Below is a small trained network, with its code and all its weights. Each question gives an input and a class and asks what happens when units are switched off, that is, made to give their printed mean instead of their output.

import numpy as np


def w(rows, s, z=0):
    codes = np.array(rows[::2]) - 128.0
    scale = np.full(codes.shape[1], s)
    scale[-1] = z or s
    return codes * scale


def f(y):
    return y / 2 * (1 + np.tanh(0.7978845608 * (y + 0.044715 * y**3)))


def log_softmax(a):
    a = a - a.max(-1, keepdims=True)
    return a - np.log(np.exp(a).sum(-1, keepdims=True))


def net(x, mask):
    res = np.array(x, float).reshape(1, 5) / 4 @ E
    y = f(res @ A[0][:, :-1].T + A[0][:, -1])
    res = res + np.where(mask, y, B[0][:, -1]) @ B[0][:, :-1]
    return log_softmax(res[-1] @ U[:, :-1].T + U[:, -1])


A, B = {}, {}
E = w([
[161,143,255,132,121,141],'x0',
[72,189,147,105,198,30],'x1',
[193,210,100,187,63,73],'x2',
[38,95,160,220,69,127],'x3',
[74,197,137,44,56,158],'x4',
],0.0086)
A[0] = w([
[167,52,130,132,70,209,44],'neuron 0',
[78,122,149,170,106,116,22],'neuron 1',
[164,103,136,157,167,115,26],'neuron 2',
[96,173,144,81,97,126,239],'neuron 3',
[106,158,109,77,56,189,130],'neuron 4',
[131,149,143,138,144,152,24],'neuron 5',
[205,143,143,66,173,135,78],'neuron 6',
[172,138,241,125,119,137,66],'neuron 7',
[83,76,155,103,172,183,27],'neuron 8',
[167,155,113,165,67,94,69],'neuron 9',
[195,105,92,111,93,190,124],'neuron 10',
[145,129,120,149,120,193,37],'neuron 11',
[182,139,226,136,128,184,128],'neuron 12',
[109,108,134,128,184,144,144],'neuron 13',
[80,104,132,167,82,115,120],'neuron 14',
[117,170,107,74,120,159,34],'neuron 15',
[6,103,168,230,70,136,52],'neuron 16',
[137,136,124,123,108,109,7],'neuron 17',
[234,157,100,17,175,142,57],'neuron 18',
[151,158,126,157,95,86,42],'neuron 19',
[196,62,124,192,154,131,178],'neuron 20',
[157,123,134,200,204,119,145],'neuron 21',
[168,191,137,162,96,128,62],'neuron 22',
[103,140,104,91,98,116,32],'neuron 23',
[123,87,95,185,190,98,103],'neuron 24',
[156,79,124,166,153,102,35],'neuron 25',
[102,160,134,154,173,109,27],'neuron 26',
[145,193,111,198,112,105,128],'neuron 27',
[102,95,146,97,153,140,80],'neuron 28',
[109,96,39,131,100,119,53],'neuron 29',
[105,133,36,130,140,139,40],'neuron 30',
[45,195,157,107,211,26,19],'neuron 31',
[124,157,135,121,139,80,120],'neuron 32',
[90,63,159,87,174,162,163],'neuron 33',
[161,110,111,103,144,116,3],'neuron 34',
[75,162,128,100,73,142,76],'neuron 35',
[70,149,24,118,160,97,160],'neuron 36',
[70,80,148,109,163,145,40],'neuron 37',
[138,154,247,122,152,89,97],'neuron 38',
[143,147,173,113,129,101,203],'neuron 39',
[88,162,143,69,74,115,92],'neuron 40',
[94,113,34,131,138,139,134],'neuron 41',
[156,150,124,138,95,99,91],'neuron 42',
[161,142,117,153,124,109,18],'neuron 43',
[167,86,123,138,63,179,46],'neuron 44',
[172,148,120,150,98,97,148],'neuron 45',
[118,112,137,137,175,65,150],'neuron 46',
],0.013,0.0046)
B[0] = w([
[43,147,111,184,117,191,202],'neuron 0',
[82,123,190,142,207,102,156],'neuron 1',
[54,120,221,99,137,104,149],'neuron 2',
[222,161,128,97,70,170,195],'neuron 3',
[169,150,179,87,48,167,199],'neuron 4',
[65,104,159,125,150,108,118],'neuron 5',
[144,143,168,157,209,94,181],'neuron 6',
[83,18,157,114,98,68,184],'neuron 7',
[53,157,94,66,149,61,179],'neuron 8',
[93,163,68,95,135,80,181],'neuron 9',
[108,145,83,189,133,211,194],'neuron 10',
[33,121,157,145,156,156,144],'neuron 11',
[127,27,115,142,94,105,193],'neuron 12',
[132,147,113,93,118,119,164],'neuron 13',
[185,139,132,149,193,127,182],'neuron 14',
[63,120,224,88,139,101,152],'neuron 15',
[206,165,151,214,238,81,246],'neuron 16',
[46,121,167,111,157,101,121],'neuron 17',
[170,180,156,206,240,72,216],'neuron 18',
[52,131,131,83,173,92,159],'neuron 19',
[204,161,170,96,51,181,219],'neuron 20',
[172,164,190,87,73,150,200],'neuron 21',
[73,137,105,85,142,78,170],'neuron 22',
[65,116,199,124,124,120,140],'neuron 23',
[132,133,201,93,97,137,200],'neuron 24',
[61,126,223,91,126,117,161],'neuron 25',
[46,126,175,133,145,156,145],'neuron 26',
[128,164,61,85,135,85,196],'neuron 27',
[88,142,111,92,140,99,153],'neuron 28',
[64,37,147,139,127,91,180],'neuron 29',
[60,44,167,121,131,76,171],'neuron 30',
[2,147,118,208,117,248,230],'neuron 31',
[111,143,113,132,134,162,157],'neuron 32',
[166,186,28,82,103,69,205],'neuron 33',
[44,117,194,131,172,87,131],'neuron 34',
[128,140,211,87,111,134,172],'neuron 35',
[158,42,85,174,93,115,218],'neuron 36',
[62,152,115,81,164,73,170],'neuron 37',
[122,27,111,167,95,125,191],'neuron 38',
[178,120,88,149,103,140,167],'neuron 39',
[106,136,215,76,97,132,177],'neuron 40',
[154,54,107,138,84,86,198],'neuron 41',
[93,134,111,97,151,108,153],'neuron 42',
[34,124,171,87,146,93,138],'neuron 43',
[45,129,129,175,132,198,179],'neuron 44',
[141,158,79,97,122,110,175],'neuron 45',
[150,154,123,141,98,191,181],'neuron 46',
],0.029,0.012)
U = w([
[146,136,154,183,182,82,141],'0',
[61,130,90,168,94,183,219],'1',
[111,10,110,140,76,79,124],'2',
[127,145,190,79,68,127,69],'3',
[78,159,47,63,118,73,124],'4',
[227,109,33,129,93,178,252],'5',
[149,78,83,55,181,179,48],'6',
[156,84,59,56,175,186,52],'7',
],0.011,0.0034)

Each question gives the input, the list of numbers given to net, and the class t.
The units are the neurons (one row each of A and B). Each row of codes is followed by its name. A weight is (code - 128) times the scale printed after its matrix; where a second scale follows, it is the last column's (A, B and U).
mask holds one flag per neuron, in row order. A switched-off neuron (its flag False) gives its mean, the last column of its row in B, instead of its output. The means were averaged over made-up inputs and are rounded, as every weight is.
A unit's drop is (log p(t) with every unit on - log p(t) with that unit switched off) / (log p(t) with every unit on - log p(t) with every unit switched off).
The circuit of an input: a set's keep is (log p(t) with only the set's units on - log p(t) with every unit switched off) / (log p(t) with every unit on - log p(t) with every unit switched off). Starting from the 12 units with the biggest drops (on a tie, the unit counted first), units are removed one at a time, each time the one whose removal leaves the highest keep (on an exact tie, the one counted first), for as long as the keep stays at least 0.8.
circuit, biggest first: the units of the circuit, biggest drop first
top k neurons: the k neurons with the biggest drops, biggest first
drop when u is switched off: that unit's drop, to one decimal
input [8,-7,6,-7,-2], class 2: circuit, biggest first -> (neuron 12)
input [-7,1,-6,-5,7], class 2: top 3 neurons -> (neuron 36; neuron 41; neuron 30)
input [4,-7,-8,5,2], class 4: top 4 neurons -> (neuron 33; neuron 8; neuron 31; neuron 37)
input [5,-8,-8,-6,-1], class 1: top 3 neurons -> (neuron 0; neuron 10; neuron 44)
input [6,1,-6,6,-2], class 0: top 2 neurons -> (neuron 16; neuron 36)
input [-7,-4,-7,-5,8], class 3: top 2 neurons -> (neuron 4; neuron 15)
input [-7,0,-4,-7,-4], class 0: top 2 neurons -> (neuron 18; neuron 6)
input [7,-3,8,-1,-4], class 4: top 4 neurons -> (neuron 9; neuron 27; neuron 22; neuron 45)
input [-2,-8,7,-1,-8], class 1: top 2 neurons -> (neuron 10; neuron 0)
input [3,-7,-2,2,-8], class 3: top 3 neurons -> (neuron 20; neuron 31; neuron 21)
input [-3,6,-7,-6,6], class 4: top 2 neurons -> (neuron 33; neuron 16)
input [-5,-1,-6,3,-6], class 3: top 3 neurons -> (neuron 24; neuron 20; neuron 21)
input [-5,-6,1,2,-7], class 3: top 3 neurons -> (neuron 20; neuron 31; neuron 24)
input [-6,-4,-4,-7,-3], class 0: circuit, biggest first -> (neuron 18)
input [0,7,3,-4,-8], class 3: top 2 neurons -> (neuron 21; neuron 24)
input [4,7,2,6,5], class 1: top 4 neurons -> (neuron 31; neuron 18; neuron 38; neuron 6)
input [4,-3,-6,-4,0], class 4: drop when neuron 33 is switched off -> 0.2
input [0,7,-4,-5,-1], class 1: drop when neuron 31 is switched off -> 5.0
input [5,7,-1,7,6], class 0: drop when neuron 16 is switched off -> 8.1
input [3,6,7,-4,-8], class 3: circuit, biggest first -> (neuron 21)
input [0,4,-5,4,4], class 4: drop when neuron 0 is switched off -> 0.1
